Here is a tiny trained network, its code and every weight. The questions are about switching its units off for an input and a target symbol, where a switched-off unit gives its printed mean instead of its output.

import numpy as np


def w(rows, s, z=0):
    codes = np.array(rows[::2]) - 128.0
    scale = np.full(codes.shape[1], s)
    scale[-1] = z or s
    return codes * scale


def norm(h):
    return h / np.sqrt((h * h).mean(-1, keepdims=True) + 1e-5)


def f(y):
    return np.maximum(y, 0)


def softmax(a):
    e = np.exp(a - a.max(-1, keepdims=True))
    return e / e.sum(-1, keepdims=True)


def log_softmax(a):
    a = a - a.max(-1, keepdims=True)
    return a - np.log(np.exp(a).sum(-1, keepdims=True))


def net(x, mask):
    ids = ['αβγδεζηθλμπστφψω'.index(c) for c in x.split()]
    T = len(ids)
    res = E[ids] + P[:T]
    u = 0
    for l in range(3):
        q, k, v = (norm(res) @ M[l].T for M in (Q, K, V))
        z = softmax(np.where(np.tri(T) > 0, q @ k.T / 2**0.5, -1e9)) @ v
        res = res + np.where(mask[u], z, O[l][:, -1]) @ O[l][:, :-1]
        u += 1
        y = f(norm(res) @ A[l][:, :-1].T + A[l][:, -1])
        res = res + np.where(mask[u : u + 8], y, B[l][:, -1]) @ B[l][:, :-1]
        u += 8
    return log_softmax(norm(res)[-1] @ U[:, :-1].T + U[:, -1])


Q, K, V, O, A, B = {}, {}, {}, {}, {}, {}
E = w([
[174,94,125,142,123,116,125,97,92,99],'α',
[177,94,126,149,116,116,121,93,92,94],'β',
[171,112,127,153,111,123,121,85,84,117],'γ',
[173,113,154,145,110,112,135,102,75,111],'δ',
[168,123,154,139,120,139,126,85,75,130],'ε',
[94,192,155,208,254,74,104,169,179,150],'ζ',
[151,131,134,154,101,133,109,152,46,127],'η',
[158,114,133,150,124,162,91,121,62,112],'θ',
[157,130,157,123,146,180,112,87,64,141],'λ',
[127,112,163,130,143,139,141,171,69,67],'μ',
[102,89,168,104,155,137,144,122,71,99],'π',
[92,142,141,165,120,154,156,87,92,101],'σ',
[108,137,152,116,114,106,176,103,89,83],'τ',
[98,116,69,112,134,155,114,118,124,66],'φ',
[105,118,94,88,127,125,153,49,129,117],'ψ',
[127,135,80,102,105,99,148,119,137,58],'ω',
],0.0051)
P = w([
[212,2,115,149,17,229,240,109,111,91],'0',
[182,41,98,133,52,209,227,103,72,76],'1',
[161,73,106,120,75,193,209,110,77,84],'2',
[157,94,92,124,106,164,182,80,35,59],'3',
[137,107,104,131,122,141,159,74,22,52],'4',
[119,120,123,130,134,126,135,64,20,54],'5',
[99,131,135,135,146,113,112,66,22,53],'6',
[81,147,153,140,156,104,93,65,29,53],'7',
[63,157,159,140,162,86,72,79,38,66],'8',
[44,168,176,148,169,78,53,81,41,86],'9',
[41,174,203,147,186,71,41,77,64,58],'10',
[44,173,225,144,201,56,17,73,78,56],'11',
],0.0024)
Q[0] = w([
[22,211,56,97,137,146,227,184,187,179],'0.h1',
[84,116,150,115,103,110,133,48,31,2],'0.h1',
],0.0057)
K[0] = w([
[255,76,81,104,45,210,170,107,88,139],'0.h1',
[95,233,86,118,247,40,92,135,186,161],'0.h1',
],0.0068)
V[0] = w([
[3,154,105,23,79,147,166,122,136,92],'0.h1',
[30,102,178,189,193,166,213,153,143,97],'0.h1',
],0.0062)
O[0] = w([
[54,109,160,95,25,229,211,177,71,136,116],'0.h1',
[111,127,32,160,198,104,218,164,5,143,254],'0.h1',
],0.0028,0.0051)
A[0] = w([
[144,3,149,109,172,126,156,208,226,166,6],'0.n1',
[127,144,149,125,152,156,168,180,167,154,44],'0.n2',
[184,169,121,108,60,84,62,196,111,173,86],'0.n3',
[112,177,127,124,179,67,124,115,170,170,64],'0.n4',
[161,166,99,166,210,130,165,171,239,204,159],'0.n5',
[150,70,58,118,201,96,134,190,183,169,84],'0.n6',
[168,146,135,127,103,112,73,134,78,187,23],'0.n7',
[150,203,54,77,191,69,133,141,125,160,48],'0.n8',
],0.0061,0.0013)
B[0] = w([
[82,106,69,157,151,57,111,151,135,200,130],'0.n1',
[100,184,144,131,93,109,112,80,98,109,131],'0.n2',
[134,190,135,172,152,159,180,128,153,80,134],'0.n3',
[165,87,165,155,47,167,109,147,134,178,183],'0.n4',
[183,158,80,152,155,154,177,71,1,52,160],'0.n5',
[88,122,106,80,131,173,195,145,183,86,175],'0.n6',
[161,120,140,162,153,147,162,128,143,79,171],'0.n7',
[38,173,141,116,113,93,91,109,76,140,252],'0.n8',
],0.0063,0.0029)
Q[1] = w([
[81,181,115,156,164,73,79,71,8,94],'1.h1',
[77,129,73,95,64,169,184,133,56,153],'1.h1',
],0.016)
K[1] = w([
[5,222,167,104,145,102,59,136,17,139],'1.h1',
[45,114,29,32,75,85,192,100,170,76],'1.h1',
],0.013)
V[1] = w([
[160,166,190,111,75,11,216,126,127,124],'1.h1',
[155,157,198,110,184,175,170,70,112,218],'1.h1',
],0.012)
O[1] = w([
[214,243,251,72,155,87,227,70,144,187,177],'1.h1',
[100,93,146,158,247,252,144,56,152,166,2],'1.h1',
],0.004,0.002)
A[1] = w([
[124,164,126,118,106,152,90,164,174,154,82],'1.n1',
[177,73,125,76,149,25,66,203,211,169,4],'1.n2',
[130,133,123,103,121,143,96,195,191,177,101],'1.n3',
[126,218,143,72,43,116,77,176,140,181,24],'1.n4',
[150,161,195,115,160,136,67,96,220,42,115],'1.n5',
[88,120,80,163,210,227,120,196,253,154,19],'1.n6',
[175,112,111,182,56,135,191,165,201,132,122],'1.n7',
[148,115,132,142,142,196,19,184,222,42,12],'1.n8',
],0.0065,0.0018)
B[1] = w([
[154,97,131,154,128,120,123,153,111,137,128],'1.n1',
[180,113,83,112,65,150,37,185,155,214,140],'1.n2',
[143,157,122,98,105,133,139,115,120,134,128],'1.n3',
[173,191,122,40,135,98,96,62,169,82,245],'1.n4',
[123,74,125,130,78,131,74,148,217,94,228],'1.n5',
[161,195,2,35,69,175,25,182,178,124,143],'1.n6',
[171,118,86,154,118,132,109,115,80,124,235],'1.n7',
[195,158,241,150,162,89,164,38,71,99,199],'1.n8',
],0.0076,0.0011)
Q[2] = w([
[155,137,186,149,188,68,28,69,96,31],'2.h1',
[192,113,102,173,103,121,128,181,250,245],'2.h1',
],0.012)
K[2] = w([
[67,194,215,138,194,125,45,207,124,116],'2.h1',
[252,82,155,136,123,204,130,179,119,96],'2.h1',
],0.014)
V[2] = w([
[153,71,200,42,230,109,95,253,81,106],'2.h1',
[71,2,124,6,134,77,102,25,132,205],'2.h1',
],0.009)
O[2] = w([
[253,68,112,112,121,116,126,148,83,166,4],'2.h1',
[110,99,126,132,76,156,182,5,57,187,114],'2.h1',
],0.0048,0.0031)
A[2] = w([
[133,134,187,167,103,40,123,142,205,180,76],'2.n1',
[198,164,90,148,146,102,109,193,155,141,146],'2.n2',
[84,124,36,101,251,46,167,111,126,108,93],'2.n3',
[96,151,114,131,231,38,58,93,112,235,106],'2.n4',
[138,112,144,125,207,95,140,61,216,201,84],'2.n5',
[126,217,166,100,187,113,214,169,144,255,55],'2.n6',
[142,59,106,94,153,128,146,125,68,196,86],'2.n7',
[97,155,120,168,199,180,122,195,121,154,2],'2.n8',
],0.0088,0.0031)
B[2] = w([
[116,158,40,179,151,108,254,148,138,150,143],'2.n1',
[45,108,164,49,165,179,155,91,109,180,180],'2.n2',
[114,185,110,180,174,49,33,139,120,222,253],'2.n3',
[16,123,52,149,126,114,78,226,63,11,214],'2.n4',
[69,61,220,104,93,61,49,191,82,176,144],'2.n5',
[204,196,174,231,27,247,65,232,159,177,167],'2.n6',
[170,151,63,174,186,126,192,141,176,130,173],'2.n7',
[159,178,86,136,170,38,102,89,139,212,163],'2.n8',
],0.0072,0.006)
U = w([
[98,197,85,178,196,56,61,127,120,201,184],'α',
[73,80,54,145,57,108,99,220,55,53,143],'β',
[211,89,224,183,186,103,103,70,97,21,48],'γ',
[129,76,188,171,99,31,234,153,187,166,106],'δ',
[134,131,133,140,142,150,122,129,114,116,3],'ε',
[157,94,77,187,68,98,141,82,248,98,132],'ζ',
[18,140,144,148,91,213,203,28,87,147,141],'η',
[233,91,50,173,192,158,248,124,95,144,126],'θ',
[140,81,175,2,211,180,145,186,43,168,108],'λ',
[83,136,163,96,198,163,164,183,246,52,168],'μ',
[94,24,246,125,96,110,42,117,172,165,158],'π',
[187,200,189,194,55,215,119,204,136,182,133],'σ',
[163,76,66,91,67,133,107,111,164,209,113],'τ',
[170,129,75,91,166,247,15,68,160,88,104],'φ',
[174,216,147,18,58,53,163,83,114,86,128],'ψ',
[161,85,76,95,76,146,109,112,138,212,74],'ω',
],0.0061,0.0027)

Each question gives the input, a string of symbols that net reads in full, and the target symbol t.
The units are the heads (2 rows each of Q, K, V and O) and the neurons (one row each of A and B). Each row of codes is followed by its name. A weight is (code - 128) times the scale printed after its matrix; where a second scale follows, it is the last column's (O, A, B and U).
mask holds one flag per unit, layer by layer, with each layer's heads first. A switched-off unit (its flag False) gives its mean, the last column of its rows in O or B, instead of its output. The means were averaged over made-up inputs and are rounded, as every weight is.
A unit's drop is (log p(t) with every unit on - log p(t) with that unit switched off) / (log p(t) with every unit on - log p(t) with every unit switched off).
The circuit of an input: a set's keep is (log p(t) with only the set's units on - log p(t) with every unit switched off) / (log p(t) with every unit on - log p(t) with every unit switched off). Starting from the 12 units with the biggest drops (on a tie, the unit counted first), units are removed one at a time, each time the one whose removal leaves the highest keep (on an exact tie, the one counted first), for as long as the keep stays at least 0.8.
units of the circuit, in order: the units of the circuit, biggest drop first
top k neurons: the k neurons with the biggest drops, biggest first
k most important neurons of layer l: the k neurons of layer l with the biggest drops, biggest first
drop when u is switched off: that unit's drop, to one decimal
input η ψ ψ β π γ, target θ: top neuron : [2.n7]
input ω α η, target ψ: units of the circuit, in order : [1.h1; 1.n4]
input β σ λ δ λ φ α θ π ε δ α, target π: units of the circuit, in order : [0.h1; 2.n5; 1.h1; 1.n5]
input σ η σ ψ φ θ μ, target β: units of the circuit, in order : [1.h1; 0.h1]
input ψ σ γ ψ ω δ, target ψ: units of the circuit, in order : [1.h1; 1.n4]
input μ ε η λ, target φ: top 2 neurons : [1.n6; 1.n8]
input τ π η ψ ω π σ ε γ δ τ δ, target σ: units of the circuit, in order : [1.h1; 2.n6]
input ψ π λ ζ π ψ σ ψ δ ω ε, target β: top 2 neurons : [2.n4; 0.n5]
input ψ φ φ, target η: units of the circuit, in order : [0.h1; 2.h1]
input σ ω γ φ θ ψ γ φ, target η: units of the circuit, in order : [2.h1; 0.h1]
input α τ μ ε λ μ η, target λ: units of the circuit, in order : [2.h1; 2.n2; 0.n7]
input β α ε θ ψ λ η φ π σ, target β: units of the circuit, in order : [1.h1; 0.n8]
input φ ζ β π ζ, target θ: 2 most important neurons of layer 0 : [0.n5; 0.n8]
input α σ ζ φ β ζ, target β: top 3 neurons : [0.n8; 0.n4; 0.n5]
input π ω λ θ ε β, target γ: units of the circuit, in order : [0.h1; 1.h1; 1.n8; 0.n7]
input π ψ α β, target η: units of the circuit, in order : [2.h1]
input γ δ β, target δ: 4 most important neurons of layer 2 : [2.n1; 2.n5; 2.n4; 2.n3]
input δ ψ η φ ε γ τ β π, target σ: units of the circuit, in order : [0.h1; 1.h1; 2.n6]
input δ η ε, target μ: top 2 neurons : [1.n5; 0.n8]
input γ η μ φ δ φ θ, target β: units of the circuit, in order : [1.h1]
input μ β γ, target λ: top 2 neurons : [2.n2; 0.n8]
input μ γ σ σ β ψ ω ψ π δ ε, target θ: 2 most important neurons of layer 2 : [2.n7; 2.n3]
input σ τ α ω π τ, target ψ: drop when 2.n6 is switched off : 0.0
input δ ψ θ, target η: drop when 2.h1 is switched off : 0.2
input σ δ ψ δ σ ψ α λ, target η: drop when 2.n3 is switched off : 0.1
input σ γ δ ε, target π: drop when 1.n3 is switched off : 0.0
input π ε θ η δ σ λ θ ε ε φ ε, target β: top neuron : [2.n3]
